Below is a small trained network, with its code and all its weights. Each question gives an input and a class and asks what happens when units are switched off, that is, made to give their printed mean instead of their output.

import numpy as np


def w(rows, s, z=0):
    codes = np.array(rows[::2]) - 128.0
    scale = np.full(codes.shape[1], s)
    scale[-1] = z or s
    return codes * scale


def f(y):
    return y / 2 * (1 + np.tanh(0.7978845608 * (y + 0.044715 * y**3)))


def log_softmax(a):
    a = a - a.max(-1, keepdims=True)
    return a - np.log(np.exp(a).sum(-1, keepdims=True))


def net(x, mask):
    res = np.array(x, float).reshape(1, 4) / 4 @ E
    y = f(res @ A[0][:, :-1].T + A[0][:, -1])
    res = res + np.where(mask, y, B[0][:, -1]) @ B[0][:, :-1]
    return log_softmax(res[-1] @ U[:, :-1].T + U[:, -1])


A, B = {}, {}
E = w([
[125,129,131,129],'x0',
[74,83,237,76],'x1',
[98,162,170,255],'x2',
[231,82,198,162],'x3',
],0.0095)
A[0] = w([
[161,191,48,143,84],'n1',
[212,106,120,56,138],'n2',
[26,66,194,118,71],'n3',
[251,102,205,120,47],'n4',
[76,109,150,188,78],'n5',
[180,53,71,60,145],'n6',
[135,185,38,132,105],'n7',
[99,157,203,200,134],'n8',
[201,21,108,64,110],'n9',
[6,182,154,74,115],'n10',
[128,132,133,111,2],'n11',
[76,94,207,105,115],'n12',
[83,140,28,26,158],'n13',
[217,92,81,179,99],'n14',
[100,174,133,198,217],'n15',
[222,160,175,107,126],'n16',
[125,135,124,56,120],'n17',
[67,81,193,109,57],'n18',
[141,133,152,28,11],'n19',
[240,67,165,136,56],'n20',
[167,146,31,178,97],'n21',
[21,198,85,101,109],'n22',
[95,167,111,120,230],'n23',
],0.011,0.0055)
B[0] = w([
[247,68,175,6,195],'n1',
[139,103,122,227,207],'n2',
[229,129,91,76,208],'n3',
[142,238,207,138,219],'n4',
[177,140,69,191,162],'n5',
[126,99,100,211,217],'n6',
[182,97,211,72,202],'n7',
[212,112,59,194,213],'n8',
[185,149,59,209,219],'n9',
[204,168,234,130,223],'n10',
[217,79,153,41,111],'n11',
[229,111,91,141,207],'n12',
[80,148,134,222,255],'n13',
[203,119,188,121,183],'n14',
[120,120,84,241,224],'n15',
[33,233,175,133,184],'n16',
[142,110,148,224,172],'n17',
[235,38,151,111,185],'n18',
[226,56,143,207,170],'n19',
[141,237,222,113,207],'n20',
[245,75,167,139,209],'n21',
[167,226,254,192,230],'n22',
[52,144,166,171,197],'n23',
],0.0073,0.0088)
U = w([
[171,159,180,131,161],'0',
[243,52,155,87,120],'1',
[185,113,138,155,252],'2',
[183,107,96,189,83],'3',
[161,87,141,136,116],'4',
[106,54,10,42,1],'5',
],0.013,0.0068)

Each question gives the input, the list of numbers given to net, and the class t.
The units are the neurons (one row each of A and B). Each row of codes is followed by its name. A weight is (code - 128) times the scale printed after its matrix; where a second scale follows, it is the last column's (A, B and U).
mask holds one flag per neuron, in row order. A switched-off neuron (its flag False) gives its mean, the last column of its row in B, instead of its output. The means were averaged over made-up inputs and are rounded, as every weight is.
A unit's drop is (log p(t) with every unit on - log p(t) with that unit switched off) / (log p(t) with every unit on - log p(t) with every unit switched off).
The circuit of an input: a set's keep is (log p(t) with only the set's units on - log p(t) with every unit switched off) / (log p(t) with every unit on - log p(t) with every unit switched off). Starting from the 12 units with the biggest drops (on a tie, the unit counted first), units are removed one at a time, each time the one whose removal leaves the highest keep (on an exact tie, the one counted first), for as long as the keep stays at least 0.8.
units of the circuit, in order: the units of the circuit, biggest drop first
k most important neurons: the k neurons with the biggest drops, biggest first
drop of u: that unit's drop, to one decimal
input [-3,-6,-2,-6], class 0: 4 most important neurons -> [n13; n22; n23; n18]
input [5,2,7,4], class 3: units of the circuit, in order -> [n8; n15]
input [-7,-5,5,-8], class 0: units of the circuit, in order -> [n22]
input [4,3,2,6], class 0: units of the circuit, in order -> [n4; n20]
input [0,0,7,4], class 3: units of the circuit, in order -> [n8; n15]
input [2,4,0,5], class 0: 3 most important neurons -> [n4; n20; n16]
input [1,-2,-5,3], class 3: units of the circuit, in order -> [n9; n6]
input [3,-5,-3,2], class 1: units of the circuit, in order -> [n1; n21]
input [-5,-5,7,-7], class 0: 2 most important neurons -> [n22; n7]
input [3,4,-5,-3], class 3: 2 most important neurons -> [n13; n1]
input [0,-8,7,8], class 0: 3 most important neurons -> [n20; n16; n4]
input [0,-4,5,7], class 0: units of the circuit, in order -> [n20; n4]
input [-2,3,-7,5], class 3: units of the circuit, in order -> [n9; n2]
input [4,7,6,6], class 1: units of the circuit, in order -> [n18]
input [2,-4,-3,-6], class 0: 2 most important neurons -> [n22; n13]
input [-6,0,-5,6], class 0: 3 most important neurons -> [n20; n4; n16]
input [-4,2,7,4], class 3: 2 most important neurons -> [n8; n15]
input [3,-8,6,7], class 1: 3 most important neurons -> [n21; n1; n14]
input [6,-7,6,3], class 1: 2 most important neurons -> [n1; n21]
input [3,-7,-2,-8], class 0: 3 most important neurons -> [n22; n13; n23]
input [-2,0,-1,-6], class 0: most important neuron -> [n22]
input [8,6,-6,4], class 2: drop of n4 -> 0.5
input [0,2,-5,-3], class 3: drop of n8 -> -0.1
input [4,-6,1,-2], class 1: drop of n1 -> 0.2
